Below are the code and all the weights of a small trained network. Each question names an input and a class and asks about switching units off, where a switched-off unit gives its printed mean instead of its output.

import numpy as np


def w(rows, s, z=0):
    codes = np.array(rows[::2]) - 128.0
    scale = np.full(codes.shape[1], s)
    scale[-1] = z or s
    return codes * scale


def f(y):
    return y / 2 * (1 + np.tanh(0.7978845608 * (y + 0.044715 * y**3)))


def log_softmax(a):
    a = a - a.max(-1, keepdims=True)
    return a - np.log(np.exp(a).sum(-1, keepdims=True))


def net(x, mask):
    res = np.array(x, float).reshape(1, 3) / 4 @ E
    y = f(res @ A[0][:, :-1].T + A[0][:, -1])
    res = res + np.where(mask, y, B[0][:, -1]) @ B[0][:, :-1]
    return log_softmax(res[-1] @ U[:, :-1].T + U[:, -1])


A, B = {}, {}
E = w([
[103,91,246,210,146],'x0',
[204,140,185,41,220],'x1',
[44,13,124,2,159],'x2',
],0.0078)
A[0] = w([
[59,98,73,183,73,56],'neuron 1',
[209,200,114,150,77,3],'neuron 2',
[151,135,22,93,119,107],'neuron 3',
[56,87,200,152,152,124],'neuron 4',
[81,99,95,166,52,19],'neuron 5',
[200,210,116,169,113,92],'neuron 6',
[64,70,123,99,96,33],'neuron 7',
[2,101,101,73,154,60],'neuron 8',
[194,179,111,197,14,42],'neuron 9',
[220,150,173,71,252,139],'neuron 10',
[87,67,228,203,129,82],'neuron 11',
[161,133,48,72,65,73],'neuron 12',
[74,80,104,44,132,52],'neuron 13',
],0.0085,0.0022)
B[0] = w([
[105,65,85,132,67,220],'neuron 1',
[161,76,154,139,166,212],'neuron 2',
[211,200,179,58,95,228],'neuron 3',
[172,173,146,78,144,194],'neuron 4',
[126,49,93,129,76,194],'neuron 5',
[136,80,116,162,189,234],'neuron 6',
[126,62,113,168,172,197],'neuron 7',
[148,121,153,166,196,248],'neuron 8',
[158,85,112,181,172,252],'neuron 9',
[43,7,53,152,2,254],'neuron 10',
[214,182,210,48,83,223],'neuron 11',
[213,158,212,44,102,221],'neuron 12',
[154,104,146,171,193,242],'neuron 13',
],0.0081,0.0061)
U = w([
[74,64,87,142,6,78],'0',
[132,108,132,165,250,76],'1',
[183,198,191,74,70,80],'2',
[59,186,116,132,114,254],'3',
],0.013,0.007)

Each question gives the input, the list of numbers given to net, and the class t.
The units are the neurons (one row each of A and B). Each row of codes is followed by its name. A weight is (code - 128) times the scale printed after its matrix; where a second scale follows, it is the last column's (A, B and U).
mask holds one flag per neuron, in row order. A switched-off neuron (its flag False) gives its mean, the last column of its row in B, instead of its output. The means were averaged over made-up inputs and are rounded, as every weight is.
A unit's drop is (log p(t) with every unit on - log p(t) with that unit switched off) / (log p(t) with every unit on - log p(t) with every unit switched off).
The circuit of an input: a set's keep is (log p(t) with only the set's units on - log p(t) with every unit switched off) / (log p(t) with every unit on - log p(t) with every unit switched off). Starting from the 12 units with the biggest drops (on a tie, the unit counted first), units are removed one at a time, each time the one whose removal leaves the highest keep (on an exact tie, the one counted first), for as long as the keep stays at least 0.8.
circuit, biggest first: the units of the circuit, biggest drop first
most important unit: the unit with the biggest drop
top k neurons: the k neurons with the biggest drops, biggest first
drop when u is switched off: that unit's drop, to one decimal
input [-4,4,2], class 0: circuit, biggest first : (neuron 10)
input [7,-4,7], class 1: top 2 neurons : (neuron 7; neuron 8)
input [-3,-4,-6], class 1: top 3 neurons : (neuron 10; neuron 9; neuron 6)
input [7,-6,-7], class 1: top 3 neurons : (neuron 9; neuron 10; neuron 6)
input [0,3,-3], class 3: top 2 neurons : (neuron 1; neuron 5)
input [8,-6,-8], class 1: top 3 neurons : (neuron 9; neuron 6; neuron 10)
input [8,-5,-4], class 2: top 2 neurons : (neuron 11; neuron 10)
input [7,-6,-3], class 2: top 4 neurons : (neuron 11; neuron 10; neuron 4; neuron 7)
input [-1,-2,0], class 3: top 2 neurons : (neuron 10; neuron 11)
input [-5,-1,4], class 2: top 2 neurons : (neuron 3; neuron 12)
input [0,-3,4], class 1: top 2 neurons : (neuron 10; neuron 8)
input [2,-3,0], class 3: top 2 neurons : (neuron 10; neuron 12)
input [-5,6,4], class 0: drop when neuron 9 is switched off : 0.0
input [-7,-5,8], class 1: drop when neuron 7 is switched off : 0.2
input [-5,4,-8], class 1: most important unit : neuron 6
input [1,8,8], class 0: drop when neuron 9 is switched off : 0.1
input [-1,4,4], class 0: drop when neuron 2 is switched off : 0.1
